Here is a tiny trained network, its code and every weight. The questions are about switching its units off for an input and a class, where a switched-off unit gives its printed mean instead of its output.

import numpy as np


def w(rows, s, z=0):
    codes = np.array(rows[::2]) - 128.0
    scale = np.full(codes.shape[1], s)
    scale[-1] = z or s
    return codes * scale


def norm(h):
    return h / np.sqrt((h * h).mean(-1, keepdims=True) + 1e-5)


def f(y):
    return np.maximum(y, 0)


def log_softmax(a):
    a = a - a.max(-1, keepdims=True)
    return a - np.log(np.exp(a).sum(-1, keepdims=True))


def net(x, mask):
    res = np.array(x, float).reshape(1, 8) / 4 @ E
    u = 0
    for l in range(2):
        y = f(norm(res) @ A[l][:, :-1].T + A[l][:, -1])
        res = res + np.where(mask[u : u + 12], y, B[l][:, -1]) @ B[l][:, :-1]
        u += 12
    return log_softmax(norm(res)[-1] @ U[:, :-1].T + U[:, -1])


A, B = {}, {}
E = w([
[53,134,105,109,161,55],'x0',
[214,157,149,174,125,182],'x1',
[56,145,111,111,154,61],'x2',
[162,212,158,192,158,92],'x3',
[162,159,141,157,146,123],'x4',
[44,150,192,186,121,255],'x5',
[170,89,172,169,61,153],'x6',
[111,163,88,105,56,181],'x7',
],0.0047)
A[0] = w([
[180,118,119,115,106,69,229],'0.n0',
[99,14,198,69,147,115,198],'0.n1',
[85,149,158,66,104,153,143],'0.n2',
[57,132,130,186,55,118,104],'0.n3',
[112,127,104,149,193,35,75],'0.n4',
[161,149,155,157,136,153,132],'0.n5',
[83,162,166,134,165,203,53],'0.n6',
[182,111,159,93,101,151,245],'0.n7',
[48,80,34,162,102,132,122],'0.n8',
[141,143,2,107,190,199,59],'0.n9',
[183,153,85,63,76,57,18],'0.n10',
[117,180,104,96,61,149,167],'0.n11',
],0.0083,0.0011)
B[0] = w([
[52,99,106,78,136,173,233],'0.n0',
[223,194,107,204,168,104,253],'0.n1',
[99,82,108,99,77,123,200],'0.n2',
[177,119,123,103,90,143,208],'0.n3',
[94,96,146,127,103,94,243],'0.n4',
[93,131,92,135,141,141,210],'0.n5',
[100,129,170,67,114,86,243],'0.n6',
[82,120,121,200,143,102,224],'0.n7',
[131,174,186,231,115,192,231],'0.n8',
[144,254,124,183,153,40,199],'0.n9',
[117,130,196,65,89,140,245],'0.n10',
[166,106,42,183,179,94,201],'0.n11',
],0.0069,0.004)
A[1] = w([
[166,89,174,151,138,148,101],'1.n0',
[68,137,166,111,84,78,141],'1.n1',
[103,104,89,128,94,149,166],'1.n2',
[179,151,79,182,167,148,165],'1.n3',
[124,110,105,99,171,90,86],'1.n4',
[122,161,101,122,123,130,56],'1.n5',
[219,164,69,171,171,109,160],'1.n6',
[226,133,105,65,103,76,145],'1.n7',
[100,84,123,146,250,136,104],'1.n8',
[152,110,172,162,177,93,187],'1.n9',
[129,123,123,136,78,135,85],'1.n10',
[85,163,148,151,119,148,8],'1.n11',
],0.013,0.0016)
B[1] = w([
[179,159,197,105,109,127,195],'1.n0',
[157,66,116,173,184,143,254],'1.n1',
[146,63,142,104,111,40,172],'1.n2',
[254,100,166,161,222,167,233],'1.n3',
[98,159,119,156,74,177,175],'1.n4',
[227,133,102,111,90,37,156],'1.n5',
[124,48,98,117,104,105,243],'1.n6',
[39,101,146,122,31,195,204],'1.n7',
[124,173,85,170,44,104,179],'1.n8',
[145,121,89,166,44,78,217],'1.n9',
[202,146,84,134,125,76,175],'1.n10',
[79,163,188,102,140,150,205],'1.n11',
],0.006,0.0065)
U = w([
[69,131,255,34,39,165,248],'0',
[136,107,77,199,122,153,168],'1',
[189,158,70,129,76,67,77],'2',
[162,103,134,132,145,90,150],'3',
[177,173,148,95,85,74,93],'4',
[137,81,190,125,120,106,11],'5',
],0.0079,0.0017)

Each question gives the input, the list of numbers given to net, and the class t.
The units are the neurons (one row each of A and B). Each row of codes is followed by its name. A weight is (code - 128) times the scale printed after its matrix; where a second scale follows, it is the last column's (A, B and U).
mask holds one flag per neuron, layer by layer. A switched-off neuron (its flag False) gives its mean, the last column of its row in B, instead of its output. The means were averaged over made-up inputs and are rounded, as every weight is.
A unit's drop is (log p(t) with every unit on - log p(t) with that unit switched off) / (log p(t) with every unit on - log p(t) with every unit switched off).
The circuit of an input: a set's keep is (log p(t) with only the set's units on - log p(t) with every unit switched off) / (log p(t) with every unit on - log p(t) with every unit switched off). Starting from the 12 units with the biggest drops (on a tie, the unit counted first), units are removed one at a time, each time the one whose removal leaves the highest keep (on an exact tie, the one counted first), for as long as the keep stays at least 0.8.
units of the circuit, in order: the units of the circuit, biggest drop first
most important unit: the unit with the biggest drop
top k neurons: the k neurons with the biggest drops, biggest first
k most important neurons of layer l: the k neurons of layer l with the biggest drops, biggest first
drop of u: that unit's drop, to one decimal
input [4,7,-6,-2,-4,7,2,0], class 0: 2 most important neurons of layer 1	1.n3; 1.n1
input [5,-2,-8,-8,-4,-8,-8,0], class 0: most important unit	1.n7
input [-5,-3,0,-3,6,-7,7,-2], class 0: 2 most important neurons of layer 0	0.n10; 0.n0
input [-1,-7,3,-5,8,3,-5,-7], class 2: top 3 neurons	0.n1; 1.n8; 1.n9
input [-4,-3,4,2,1,-4,3,-3], class 0: 3 most important neurons of layer 0	0.n10; 0.n8; 0.n7
input [4,8,-1,-5,8,6,-8,-8], class 2: 3 most important neurons of layer 1	1.n8; 1.n9; 1.n7
input [3,-1,1,1,-4,4,-1,8], class 2: 3 most important neurons of layer 0	0.n11; 0.n3; 0.n2
input [4,6,0,8,-1,6,-1,3], class 0: 2 most important neurons of layer 0	0.n1; 0.n6
input [-4,3,-3,5,-6,-8,4,2], class 0: units of the circuit, in order	1.n7; 0.n10
input [5,1,4,-5,4,-8,-7,-4], class 0: 2 most important neurons of layer 1	1.n7; 1.n3
input [-1,1,-4,4,0,-8,-3,8], class 0: top 2 neurons	0.n10; 1.n7
input [4,-1,-7,8,-4,7,4,-1], class 0: 2 most important neurons of layer 1	1.n3; 1.n11
input [2,-5,-3,-6,-5,-8,0,3], class 0: drop of 1.n9	0.1
input [-1,0,0,3,0,-4,-2,1], class 0: top neuron	0.n10
input [1,-5,-2,2,2,-8,-7,3], class 0: drop of 0.n5	0.0
